[[ -4 -12   3  -2]
 [ -1  -4  -4   5]
 [ 16  28 -29  35]]
->
[[ -4 -12]
 [ -1  -4]
 [ 16  28]]

[[ -5 -21   9  -6  17]
 [ 23   2   7  13  22]
 [ -7   2  -2  21  19]
 [  6 -22 -12  -3  22]
 [ -9  -2  -5   0  26]]
->
[[ -5 -21]
 [ 23   2]
 [ -7   2]]

[[ 11 -23   9]
 [-13  32  -6]
 [  3  13  12]]
->
[[ 11 -23]
 [-13  32]
 [  3  13]]

[[ 15 -12]
 [-35  10]
 [-31  27]
 [ 11   2]
 [ -8  10]]
->
[[ 15 -12]
 [-35  10]
 [-31  27]]

[[  0   5 -22  14]
 [  0  -2 -16  13]
 [  0  28  -7  -2]
 [-12  23 -16  -5]
 [  0   1  -2   0]]
->
[[ 0  5]
 [ 0 -2]
 [ 0 28]]

[[-31  13  27   5]
 [ -4  20   3  -5]
 [-23 -13  20  14]
 [ 25 -14 -22   2]
 [  2  -2  -2   1]]
->
[[-31  13]
 [ -4  20]
 [-23 -13]]

[[ 14   3]
 [-15   7]
 [-31   6]
 [ -6 -35]]
->
[[ 14   3]
 [-15   7]
 [-31   6]]

[[ -5 -12   0  28]
 [  2  -1  -6 -32]
 [  9  -1  -4 -31]
 [ -6 -20 -12  28]]
->
[[ -5 -12]
 [  2  -1]
 [  9  -1]]

[[-26   0 -17]
 [ 37 -36  35]
 [  5  11   5]
 [ -8 -37   8]
 [  9  14   6]]
->
[[-26   0]
 [ 37 -36]
 [  5  11]]
---
[[-33  25   9]
 [  8   1  11]
 [  4   3  10]
 [ -6   1   5]
 [ 15  10  13]
 [ 10   1  11]]
->
[[ 10   1  11]
 [ 15  10  13]
 [ -6   1   5]
 [  4   3  10]
 [  8   1  11]
 [-33  25   9]]

[[ 34   0  12   0   4   0   0 -24 -20]
 [ -2  13  -3  22   3  12 -18   1   1]
 [-24   0  -9  -1  -4  -2   1  13  12]
 [  0 -10   1 -19  -4 -12  17   1   1]
 [  6  -5   5  -6   0  -4   6  -4  -4]]
->
[[  6  -5   5  -6   0  -4   6  -4  -4]
 [  0 -10   1 -19  -4 -12  17   1   1]
 [-24   0  -9  -1  -4  -2   1  13  12]
 [ -2  13  -3  22   3  12 -18   1   1]
 [ 34   0  12   0   4   0   0 -24 -20]]

[[ -7   0  -2   2]
 [ 29  -2  -5 -37]
 [-17   4  -1  14]
 [ 19   4   3  -7]
 [  2  12   9  19]]
->
[[  2  12   9  19]
 [ 19   4   3  -7]
 [-17   4  -1  14]
 [ 29  -2  -5 -37]
 [ -7   0  -2   2]]

[[ 10  14  -9  -7  -9 -15]
 [ 17   2 -15  -4  -7  -3]
 [-27 -11  23  14  12  12]
 [-18   5  16   4   3  -5]
 [ -8  24   7  -5  -7 -25]
 [ 20  26 -17 -13 -18 -29]
 [ 20   5 -17  -6 -10  -6]]
->
[[ 20   5 -17  -6 -10  -6]
 [ 20  26 -17 -13 -18 -29]
 [ -8  24   7  -5  -7 -25]
 [-18   5  16   4   3  -5]
 [-27 -11  23  14  12  12]
 [ 17   2 -15  -4  -7  -3]
 [ 10  14  -9  -7  -9 -15]]

[[-12 -27]
 [ 11 -18]
 [  7  21]
 [ 32 -15]
 [ 15 -15]
 [-13   3]
 [ -8  17]
 [ 33   9]
 [-11 -21]
 [-16 -18]
 [ -5  21]]
->
[[ -5  21]
 [-16 -18]
 [-11 -21]
 [ 33   9]
 [ -8  17]
 [-13   3]
 [ 15 -15]
 [ 32 -15]
 [  7  21]
 [ 11 -18]
 [-12 -27]]

[[ -5   9  -8  -1  -3  -3  14   1   9]
 [ 12 -11 -12  34   2   9  15  12  12]
 [ -7   3   6   5   0   4  19  13  -8]
 [  4 -12  -5  -3   2 -10   2 -20   1]
 [ -4   5   1  -8   2  -5   2 -16  -2]
 [  7   5  12 -10  -2  -8   6  -5 -11]
 [ 15 -12 -15  34  -1   6   9  11  13]
 [ -6   8 -14  -6   4  -9   7 -21  13]
 [  6  -4  12  -7 -30  -6   4   7 -11]
 [  8   0 -12  21   0   9  19  11  12]]
->
[[  8   0 -12  21   0   9  19  11  12]
 [  6  -4  12  -7 -30  -6   4   7 -11]
 [ -6   8 -14  -6   4  -9   7 -21  13]
 [ 15 -12 -15  34  -1   6   9  11  13]
 [  7   5  12 -10  -2  -8   6  -5 -11]
 [ -4   5   1  -8   2  -5   2 -16  -2]
 [  4 -12  -5  -3   2 -10   2 -20   1]
 [ -7   3   6   5   0   4  19  13  -8]
 [ 12 -11 -12  34   2   9  15  12  12]
 [ -5   9  -8  -1  -3  -3  14   1   9]]
